Below are the code and all the weights of a small trained network. Each question names an input and a class and asks about switching units off, where a switched-off unit gives its printed mean instead of its output.

import numpy as np


def w(rows, s, z=0):
    codes = np.array(rows[::2]) - 128.0
    scale = np.full(codes.shape[1], s)
    scale[-1] = z or s
    return codes * scale


def f(y):
    return y / 2 * (1 + np.tanh(0.7978845608 * (y + 0.044715 * y**3)))


def log_softmax(a):
    a = a - a.max(-1, keepdims=True)
    return a - np.log(np.exp(a).sum(-1, keepdims=True))


def net(x, mask):
    res = np.array(x, float).reshape(1, 7) / 4 @ E
    y = f(res @ A[0][:, :-1].T + A[0][:, -1])
    res = res + np.where(mask, y, B[0][:, -1]) @ B[0][:, :-1]
    return log_softmax(res[-1] @ U[:, :-1].T + U[:, -1])


A, B = {}, {}
E = w([
[103,170,108,60,234,73,108,144],'x0',
[98,72,107,96,41,54,83,89],'x1',
[37,100,48,145,93,93,97,123],'x2',
[198,82,96,193,194,181,104,253],'x3',
[74,133,93,155,85,167,238,214],'x4',
[174,137,236,61,89,108,192,119],'x5',
[97,170,94,53,141,52,143,106],'x6',
],0.0076)
A[0] = w([
[75,188,145,29,103,38,156,48,160],'neuron 1',
[164,84,217,175,80,161,127,95,178],'neuron 2',
[207,123,236,145,145,142,80,118,250],'neuron 3',
[53,70,131,122,17,81,203,143,136],'neuron 4',
[127,162,73,202,174,215,254,217,126],'neuron 5',
[93,111,31,187,156,96,25,116,198],'neuron 6',
[175,123,134,70,209,78,97,166,102],'neuron 7',
[75,123,42,169,131,92,11,102,205],'neuron 8',
[171,104,132,165,128,182,128,133,142],'neuron 9',
[164,114,209,139,70,184,128,96,182],'neuron 10',
[91,193,122,32,156,58,138,46,248],'neuron 11',
[184,137,136,85,200,91,103,165,66],'neuron 12',
[196,132,160,125,201,117,106,207,186],'neuron 13',
[160,120,176,140,122,177,133,143,174],'neuron 14',
],0.0076,0.0022)
B[0] = w([
[14,166,166,34,138,20,157,26,251],'neuron 1',
[187,139,85,185,109,150,137,54,182],'neuron 2',
[236,130,125,128,198,145,122,91,194],'neuron 3',
[145,94,49,120,45,54,199,170,206],'neuron 4',
[14,188,170,216,162,181,165,207,243],'neuron 5',
[87,44,136,151,99,204,28,131,208],'neuron 6',
[179,105,155,38,176,107,109,182,178],'neuron 7',
[78,3,134,122,72,179,19,111,210],'neuron 8',
[131,156,144,193,184,161,114,116,165],'neuron 9',
[168,168,109,193,109,126,160,42,180],'neuron 10',
[47,138,196,71,169,91,95,71,246],'neuron 11',
[165,120,132,69,162,109,133,175,169],'neuron 12',
[179,129,164,90,193,156,135,177,194],'neuron 13',
[172,171,118,168,144,135,144,123,164],'neuron 14',
],0.0073,0.011)
U = w([
[208,164,123,196,133,169,155,47,72],'0',
[55,165,176,51,136,55,140,44,201],'1',
[65,197,150,205,164,195,176,230,141],'2',
[197,125,149,40,183,142,119,207,7],'3',
[94,9,99,143,97,194,2,138,114],'4',
[114,102,29,130,20,80,218,179,173],'5',
],0.0083,0.0012)

Each question gives the input, the list of numbers given to net, and the class t.
The units are the neurons (one row each of A and B). Each row of codes is followed by its name. A weight is (code - 128) times the scale printed after its matrix; where a second scale follows, it is the last column's (A, B and U).
mask holds one flag per neuron, in row order. A switched-off neuron (its flag False) gives its mean, the last column of its row in B, instead of its output. The means were averaged over made-up inputs and are rounded, as every weight is.
A unit's drop is (log p(t) with every unit on - log p(t) with that unit switched off) / (log p(t) with every unit on - log p(t) with every unit switched off).
The circuit of an input: a set's keep is (log p(t) with only the set's units on - log p(t) with every unit switched off) / (log p(t) with every unit on - log p(t) with every unit switched off). Starting from the 12 units with the biggest drops (on a tie, the unit counted first), units are removed one at a time, each time the one whose removal leaves the highest keep (on an exact tie, the one counted first), for as long as the keep stays at least 0.8.
circuit, biggest first: the units of the circuit, biggest drop first
unit that matters most: the unit with the biggest drop
top k neurons: the k neurons with the biggest drops, biggest first
drop of u: that unit's drop, to one decimal
input [-7,2,4,3,1,1,5], class 5: unit that matters most	neuron 4
input [8,4,-8,3,6,1,1], class 3: circuit, biggest first	(neuron 7; neuron 13)
input [1,1,3,4,0,7,-1], class 3: circuit, biggest first	(neuron 5; neuron 1; neuron 8)
input [0,6,-8,2,-2,2,3], class 3: circuit, biggest first	(neuron 3; neuron 1; neuron 7)
input [-4,-8,-3,4,-1,7,-7], class 0: top 2 neurons	(neuron 3; neuron 2)
input [3,5,7,-8,0,-8,0], class 4: top 2 neurons	(neuron 8; neuron 6)
input [-2,7,6,-6,-3,-3,-1], class 4: top 2 neurons	(neuron 8; neuron 6)
input [-3,0,5,2,3,3,8], class 5: top 2 neurons	(neuron 4; neuron 11)
input [4,8,3,2,7,1,-2], class 5: drop of neuron 4	0.3
input [-5,-5,-1,3,-1,6,4], class 0: drop of neuron 3	0.1
input [2,2,-4,5,5,7,-1], class 2: drop of neuron 5	0.6
input [4,3,-1,1,-5,-3,-2], class 4: drop of neuron 12	0.0
